Below are the code and all the weights of a small trained network. Each question names an input and a class and asks about switching units off, where a switched-off unit gives its printed mean instead of its output.

import numpy as np


def w(rows, s, z=0):
    codes = np.array(rows[::2]) - 128.0
    scale = np.full(codes.shape[1], s)
    scale[-1] = z or s
    return codes * scale


def norm(h):
    return h / np.sqrt((h * h).mean(-1, keepdims=True) + 1e-5)


def f(y):
    return np.maximum(y, 0)


def log_softmax(a):
    a = a - a.max(-1, keepdims=True)
    return a - np.log(np.exp(a).sum(-1, keepdims=True))


def net(x, mask):
    res = np.array(x, float).reshape(1, 4) / 4 @ E
    u = 0
    for l in range(2):
        y = f(norm(res) @ A[l][:, :-1].T + A[l][:, -1])
        res = res + np.where(mask[u : u + 9], y, B[l][:, -1]) @ B[l][:, :-1]
        u += 9
    return log_softmax(norm(res)[-1] @ U[:, :-1].T + U[:, -1])


A, B = {}, {}
E = w([
[87,146,118,110],'x0',
[170,53,48,130],'x1',
[69,2,134,139],'x2',
[136,35,135,43],'x3',
],0.003)
A[0] = w([
[84,93,102,180,47],'0.n1',
[152,78,70,113,70],'0.n2',
[126,200,65,131,90],'0.n3',
[59,57,208,150,24],'0.n4',
[176,121,87,197,8],'0.n5',
[88,82,136,187,75],'0.n6',
[217,122,48,138,102],'0.n7',
[22,164,144,254,60],'0.n8',
[116,119,157,67,170],'0.n9',
],0.0059,0.0016)
B[0] = w([
[103,112,4,215,183],'0.n1',
[77,144,182,92,215],'0.n2',
[128,215,52,149,211],'0.n3',
[155,228,112,166,238],'0.n4',
[128,41,205,12,178],'0.n5',
[60,89,54,156,198],'0.n6',
[191,112,245,172,235],'0.n7',
[148,86,109,36,250],'0.n8',
[112,100,130,93,213],'0.n9',
],0.0035,0.0026)
A[1] = w([
[157,181,49,119,7],'1.n1',
[80,241,192,108,112],'1.n2',
[84,173,206,136,38],'1.n3',
[143,91,133,74,76],'1.n4',
[174,137,217,71,165],'1.n5',
[143,2,111,110,70],'1.n6',
[39,56,84,133,154],'1.n7',
[88,122,18,161,123],'1.n8',
[220,104,145,175,16],'1.n9',
],0.0072,0.0018)
B[1] = w([
[146,239,163,197,167],'1.n1',
[101,101,166,151,237],'1.n2',
[110,73,164,143,170],'1.n3',
[156,167,138,97,174],'1.n4',
[109,97,93,114,230],'1.n5',
[127,178,137,141,247],'1.n6',
[141,134,73,119,252],'1.n7',
[89,101,108,172,203],'1.n8',
[254,112,182,151,169],'1.n9',
],0.007,0.0045)
U = w([
[101,203,176,203,172],'0',
[229,102,168,144,141],'1',
[107,125,123,137,1],'2',
[125,99,92,41,145],'3',
[24,56,228,139,128],'4',
[51,82,6,189,160],'5',
],0.013,0.0078)

Each question gives the input, the list of numbers given to net, and the class t.
The units are the neurons (one row each of A and B). Each row of codes is followed by its name. A weight is (code - 128) times the scale printed after its matrix; where a second scale follows, it is the last column's (A, B and U).
mask holds one flag per neuron, layer by layer. A switched-off neuron (its flag False) gives its mean, the last column of its row in B, instead of its output. The means were averaged over made-up inputs and are rounded, as every weight is.
A unit's drop is (log p(t) with every unit on - log p(t) with that unit switched off) / (log p(t) with every unit on - log p(t) with every unit switched off).
The circuit of an input: a set's keep is (log p(t) with only the set's units on - log p(t) with every unit switched off) / (log p(t) with every unit on - log p(t) with every unit switched off). Starting from the 12 units with the biggest drops (on a tie, the unit counted first), units are removed one at a time, each time the one whose removal leaves the highest keep (on an exact tie, the one counted first), for as long as the keep stays at least 0.8.
units of the circuit, in order: the units of the circuit, biggest drop first
top k neurons: the k neurons with the biggest drops, biggest first
k most important neurons of layer l: the k neurons of layer l with the biggest drops, biggest first
drop when u is switched off: that unit's drop, to one decimal
input [0,5,0,-6], class 1: units of the circuit, in order -> [0.n5 1.n9]
input [-7,2,2,-8], class 1: units of the circuit, in order -> [1.n9 0.n5]
input [-5,6,1,3], class 1: top neuron -> [0.n7]
input [4,-8,6,-8], class 4: units of the circuit, in order -> [0.n8 1.n3]
input [-6,-3,-3,4], class 4: 2 most important neurons of layer 1 -> [1.n7 1.n6]
input [-8,6,4,-1], class 1: units of the circuit, in order -> [0.n7 1.n9]
input [-6,-1,3,3], class 3: units of the circuit, in order -> [0.n7 1.n4]
input [0,6,2,4], class 3: top 3 neurons -> [0.n2 1.n4 1.n8]
input [5,6,-1,-3], class 1: top 3 neurons -> [0.n7 0.n5 1.n9]
input [-1,-1,2,3], class 3: top 3 neurons -> [0.n1 1.n8 0.n3]
input [1,-6,6,-4], class 5: top 2 neurons -> [0.n6 0.n8]
input [5,4,-2,-2], class 0: top 2 neurons -> [0.n3 1.n1]
input [3,-4,-5,7], class 4: 2 most important neurons of layer 1 -> [1.n7 1.n2]
input [2,7,-3,4], class 1: units of the circuit, in order -> [0.n7]
input [7,7,-1,4], class 3: drop when 0.n2 is switched off -> 0.2
input [4,8,0,0], class 1: drop when 0.n7 is switched off -> 1.2
input [-6,1,-2,-5], class 1: drop when 0.n5 is switched off -> 0.2
